Below is a small trained network, with its code and all its weights. Each question gives an input and a target symbol and asks what happens when units are switched off, that is, made to give their printed mean instead of their output.

import numpy as np


def w(rows, s, z=0):
    codes = np.array(rows[::2]) - 128.0
    scale = np.full(codes.shape[1], s)
    scale[-1] = z or s
    return codes * scale


def norm(h):
    return h / np.sqrt((h * h).mean(-1, keepdims=True) + 1e-5)


def f(y):
    return np.maximum(y, 0)


def softmax(a):
    e = np.exp(a - a.max(-1, keepdims=True))
    return e / e.sum(-1, keepdims=True)


def log_softmax(a):
    a = a - a.max(-1, keepdims=True)
    return a - np.log(np.exp(a).sum(-1, keepdims=True))


def net(x, mask):
    ids = ['ΓΔΘΛΞΩαβεζημστφψ'.index(c) for c in x.split()]
    T = len(ids)
    res = E[ids] + P[:T]
    u = 0
    for l in range(2):
        r = norm(res)
        for j in range(2):
            rows = slice(2 * j, 2 * j + 2)
            q, k, v = (r @ M[l][rows].T for M in (Q, K, V))
            z = softmax(np.where(np.tri(T) > 0, q @ k.T / 2**0.5, -1e9)) @ v
            o = O[l][rows]
            res = res + np.where(mask[u + j], z, o[:, -1]) @ o[:, :-1]
        u += 2
        y = f(norm(res) @ A[l][:, :-1].T + A[l][:, -1])
        res = res + np.where(mask[u : u + 8], y, B[l][:, -1]) @ B[l][:, :-1]
        u += 8
    return log_softmax(norm(res)[-1] @ U[:, :-1].T + U[:, -1])


Q, K, V, O, A, B = {}, {}, {}, {}, {}, {}
E = w([
[128,111,147,194,222,88,99,152,219,100,146,132],'Γ',
[77,150,79,106,253,123,129,53,156,97,129,115],'Δ',
[62,146,124,69,69,67,27,58,181,151,101,151],'Θ',
[99,113,196,198,170,83,94,117,187,124,74,134],'Λ',
[135,125,196,58,65,92,119,145,144,193,129,111],'Ξ',
[110,195,109,177,218,14,65,148,188,148,109,147],'Ω',
[145,54,38,153,67,43,135,186,162,126,119,64],'α',
[116,100,173,175,88,28,118,97,98,113,115,136],'β',
[141,59,38,153,83,76,132,177,149,56,96,88],'ε',
[135,143,25,184,148,110,164,169,179,99,26,75],'ζ',
[124,131,170,192,123,20,109,118,123,103,185,145],'η',
[121,57,152,182,149,117,104,157,143,29,123,120],'μ',
[114,93,173,187,79,54,155,108,113,133,103,89],'σ',
[41,49,69,155,126,153,130,125,126,231,147,182],'τ',
[112,59,126,135,46,92,92,160,92,127,168,117],'φ',
[115,80,174,173,126,87,100,110,101,34,124,124],'ψ',
],0.023)
P = w([
[198,158,96,205,31,139,5,24,137,68,104,168],'0',
[144,134,125,152,123,17,198,113,135,103,87,210],'1',
[117,121,173,153,135,45,197,113,170,106,145,156],'2',
[143,106,140,128,156,52,166,149,179,106,171,152],'3',
[139,114,134,135,173,47,151,147,164,137,145,122],'4',
[101,105,183,121,168,93,147,149,142,105,132,140],'5',
[114,111,165,115,185,86,131,165,142,119,140,132],'6',
[121,99,162,108,185,104,122,172,113,122,123,134],'7',
[117,102,160,112,194,104,118,176,95,137,120,131],'8',
[128,83,174,114,214,122,111,171,85,135,107,120],'9',
[132,81,176,105,219,125,109,174,78,143,112,117],'10',
],0.013)
Q[0] = w([
[173,175,147,148,162,164,144,156,116,102,139,58],'L0H0',
[153,118,144,91,88,118,140,155,97,103,166,78],'L0H0',
[215,229,99,120,136,159,168,95,158,134,99,214],'L0H1',
[75,14,83,141,185,2,171,157,60,107,100,164],'L0H1',
],0.0088)
K[0] = w([
[129,116,152,106,183,137,169,170,113,131,136,125],'L0H0',
[119,96,137,122,114,145,151,152,102,162,142,128],'L0H0',
[183,169,147,103,144,132,132,129,137,32,111,48],'L0H1',
[11,56,78,182,132,141,172,155,146,145,189,204],'L0H1',
],0.012)
V[0] = w([
[75,142,94,128,194,124,137,98,139,80,132,122],'L0H0',
[142,95,112,219,146,114,109,156,138,117,146,130],'L0H0',
[116,121,128,92,136,118,245,164,133,174,110,156],'L0H1',
[132,167,153,73,105,104,185,145,155,84,115,113],'L0H1',
],0.012)
O[0] = w([
[149,96,174,84,49,86,127,140,137,128,127,141,2],'L0H0',
[103,183,139,159,88,172,79,217,86,114,115,152,185],'L0H0',
[52,128,87,151,106,115,70,103,169,193,160,89,90],'L0H1',
[132,114,80,122,133,131,119,145,6,138,88,120,122],'L0H1',
],0.013,0.0025)
A[0] = w([
[147,144,135,197,186,86,152,120,134,74,96,102,181],'L0N0',
[90,176,35,140,199,159,170,93,121,46,97,101,127],'L0N1',
[186,189,152,77,2,141,165,163,91,187,133,133,59],'L0N2',
[120,121,136,75,175,82,84,190,103,105,113,161,114],'L0N3',
[110,88,87,161,151,199,155,181,49,194,121,27,54],'L0N4',
[130,28,141,135,51,100,187,177,103,161,155,102,120],'L0N5',
[117,127,51,169,128,192,139,140,111,150,152,144,63],'L0N6',
[117,96,125,18,147,120,133,70,117,156,104,128,2],'L0N7',
],0.015,0.0059)
B[0] = w([
[144,138,157,77,34,58,81,123,146,169,105,136,230],'L0N0',
[239,238,112,140,37,91,74,92,195,108,166,150,180],'L0N1',
[197,161,83,177,84,94,67,10,200,95,127,96,158],'L0N2',
[88,100,93,119,138,99,176,113,110,200,90,141,249],'L0N3',
[43,32,144,36,180,36,184,198,90,191,32,112,212],'L0N4',
[108,168,119,123,68,89,47,118,172,133,70,162,193],'L0N5',
[101,76,142,128,170,146,175,146,125,167,136,122,140],'L0N6',
[71,92,146,121,168,121,201,225,105,172,86,70,216],'L0N7',
],0.012,0.013)
Q[1] = w([
[100,128,109,156,144,123,121,165,97,131,142,98],'L1H0',
[151,139,152,125,133,115,150,172,88,87,97,137],'L1H0',
[177,125,89,107,125,123,161,116,94,117,83,124],'L1H1',
[137,116,132,110,199,129,250,156,100,120,128,103],'L1H1',
],0.023)
K[1] = w([
[138,131,144,145,143,64,163,173,128,105,98,55],'L1H0',
[94,80,102,151,106,154,176,140,153,252,167,128],'L1H0',
[179,160,149,69,138,71,109,141,97,80,119,48],'L1H1',
[94,132,113,50,152,50,150,139,79,102,84,21],'L1H1',
],0.013)
V[1] = w([
[128,130,69,195,100,143,149,189,244,217,140,136],'L1H0',
[166,111,101,204,125,180,156,165,81,7,174,122],'L1H0',
[204,110,138,150,111,98,107,58,165,73,103,135],'L1H1',
[141,161,224,95,29,95,67,185,139,141,85,150],'L1H1',
],0.015)
O[1] = w([
[50,118,175,164,191,96,169,100,147,98,143,78,132],'L1H0',
[135,252,135,144,81,174,150,132,166,119,93,113,7],'L1H0',
[148,117,170,137,79,84,61,85,144,134,115,124,176],'L1H1',
[113,157,137,50,75,112,125,134,68,113,126,138,252],'L1H1',
],0.02,0.026)
A[1] = w([
[131,131,129,132,143,132,132,123,113,113,130,136,103],'L1N0',
[157,184,99,195,185,197,148,167,174,100,96,135,15],'L1N1',
[174,123,41,132,128,140,126,161,132,156,129,180,69],'L1N2',
[118,99,119,208,207,131,100,141,133,125,167,86,127],'L1N3',
[53,127,96,118,166,134,129,166,160,138,165,142,1],'L1N4',
[199,109,165,70,63,103,72,46,49,105,100,145,136],'L1N5',
[146,151,127,119,102,95,120,7,119,69,86,127,156],'L1N6',
[115,63,137,97,171,108,174,150,49,92,130,148,105],'L1N7',
],0.017,0.0086)
B[1] = w([
[134,129,134,109,145,137,119,133,121,141,111,128,128],'L1N0',
[131,101,113,140,75,74,149,86,82,152,59,117,129],'L1N1',
[160,82,251,82,122,137,159,84,128,116,122,129,131],'L1N2',
[144,143,120,107,152,146,37,127,106,97,81,136,148],'L1N3',
[164,129,138,154,109,113,143,136,47,100,178,91,144],'L1N4',
[148,164,76,140,89,49,44,108,72,104,61,146,254],'L1N5',
[178,150,139,95,89,96,118,94,173,64,130,162,183],'L1N6',
[74,53,153,98,113,87,137,173,109,188,72,108,202],'L1N7',
],0.019,0.033)
U = w([
[98,106,221,139,186,103,204,72,221,3,60,195,127],'Γ',
[153,89,14,188,249,157,31,105,208,115,112,162,154],'Δ',
[198,88,135,140,122,121,134,155,78,94,250,114,91],'Θ',
[58,202,68,70,143,155,75,212,163,136,231,150,153],'Λ',
[100,122,50,208,86,123,172,130,145,151,164,104,141],'Ξ',
[214,7,156,59,134,168,112,84,229,165,154,244,60],'Ω',
[147,151,90,114,75,68,19,86,94,98,70,165,160],'α',
[217,54,193,150,130,158,169,57,100,98,82,126,41],'β',
[107,162,110,155,143,109,117,144,98,119,230,94,104],'ε',
[172,145,145,70,149,196,131,165,197,159,81,188,152],'ζ',
[235,64,156,216,141,144,126,67,10,118,96,57,2],'η',
[73,191,67,227,199,104,126,106,27,67,94,40,35],'μ',
[158,116,97,230,121,136,200,44,179,206,6,124,111],'σ',
[42,28,148,134,148,92,95,155,67,247,126,127,174],'τ',
[179,99,160,152,113,138,173,90,102,137,149,131,90],'φ',
[110,177,97,105,138,184,124,163,206,178,88,170,171],'ψ',
],0.0063,0.0056)

Each question gives the input, a string of symbols that net reads in full, and the target symbol t.
The units are the heads (2 rows each of Q, K, V and O) and the neurons (one row each of A and B). Each row of codes is followed by its name. A weight is (code - 128) times the scale printed after its matrix; where a second scale follows, it is the last column's (O, A, B and U).
mask holds one flag per unit, layer by layer, with each layer's heads first. A switched-off unit (its flag False) gives its mean, the last column of its rows in O or B, instead of its output. The means were averaged over made-up inputs and are rounded, as every weight is.
A unit's drop is (log p(t) with every unit on - log p(t) with that unit switched off) / (log p(t) with every unit on - log p(t) with every unit switched off).
unit that matters most: the unit with the biggest drop
k most important neurons of layer l: the k neurons of layer l with the biggest drops, biggest first
which heads matter: for each layer, one digit per head in row order, 1 if its drop is at least 0.15 and else 0, layers parted by /
input Ξ Ξ Ξ Ξ Ξ φ α τ α Ξ Δ, target Δ: which heads matter	11 / 01
input σ Ξ φ Ξ μ μ Δ Ω τ Γ Δ, target η: 3 most important neurons of layer 0	[L0N0, L0N4, L0N3]
input σ τ ζ Λ Ω Ξ μ α Ξ, target η: which heads matter	11 / 11
input Γ Γ Ξ Θ Θ τ Ξ Ξ, target Λ: 3 most important neurons of layer 1	[L1N5, L1N7, L1N6]
input μ σ Θ Ω Γ Γ μ Ξ τ Γ Δ, target ψ: which heads matter	11 / 11
input τ η Δ Ξ Θ Ξ Ξ, target Γ: which heads matter	01 / 10
input τ Δ Λ φ ε Ξ α Ω, target Γ: which heads matter	01 / 10
input Θ σ σ σ Ξ μ Δ Ξ Δ Δ τ, target Ω: which heads matter	01 / 11
input ε Θ α α Ξ Ξ σ α, target τ: which heads matter	11 / 00
input α Ξ β Ξ τ, target μ: which heads matter	11 / 11
input φ Θ τ Δ, target σ: which heads matter	11 / 11
input Ξ Ξ Ξ, target τ: which heads matter	11 / 00
input ψ Δ Ω Γ Ξ φ Δ φ Ξ φ, target τ: which heads matter	10 / 00
input Θ Ξ Δ Ξ, target τ: which heads matter	10 / 00
input τ Λ Θ φ β, target Γ: unit that matters most	L0H1
input α Δ α Θ Δ, target τ: most important neuron of layer 0	[L0N7]
input Γ τ α ζ α Ξ Θ α, target Λ: which heads matter	11 / 11
input Ω Γ Δ Δ τ μ, target τ: which heads matter	11 / 01
input Ξ Γ Ξ Ξ Ξ Ξ φ Δ Ξ φ, target τ: 2 most important neurons of layer 0	[L0N4, L0N2]
input σ σ σ α φ Ω Ξ Ξ Δ τ, target η: 2 most important neurons of layer 0	[L0N0, L0N4]
input Λ Θ τ Δ, target Θ: 3 most important neurons of layer 0	[L0N0, L0N4, L0N1]
input α β Ω Ω τ σ Δ Δ, target μ: 2 most important neurons of layer 0	[L0N0, L0N4]
input Θ α Ξ ψ τ Ξ, target Ω: 2 most important neurons of layer 0	[L0N0, L0N4]
input Δ Γ α ε Ξ Ξ Ξ Ξ α ε α, target τ: most important neuron of layer 0	[L0N4]
input Ξ ε Ξ Δ Ω φ η α τ φ Ξ, target Δ: 3 most important neurons of layer 1	[L1N3, L1N7, L1N5]
input Ξ η Λ Θ η τ, target Δ: 3 most important neurons of layer 1	[L1N3, L1N7, L1N5]
input φ Ω σ τ, target σ: most important neuron of layer 1	[L1N1]
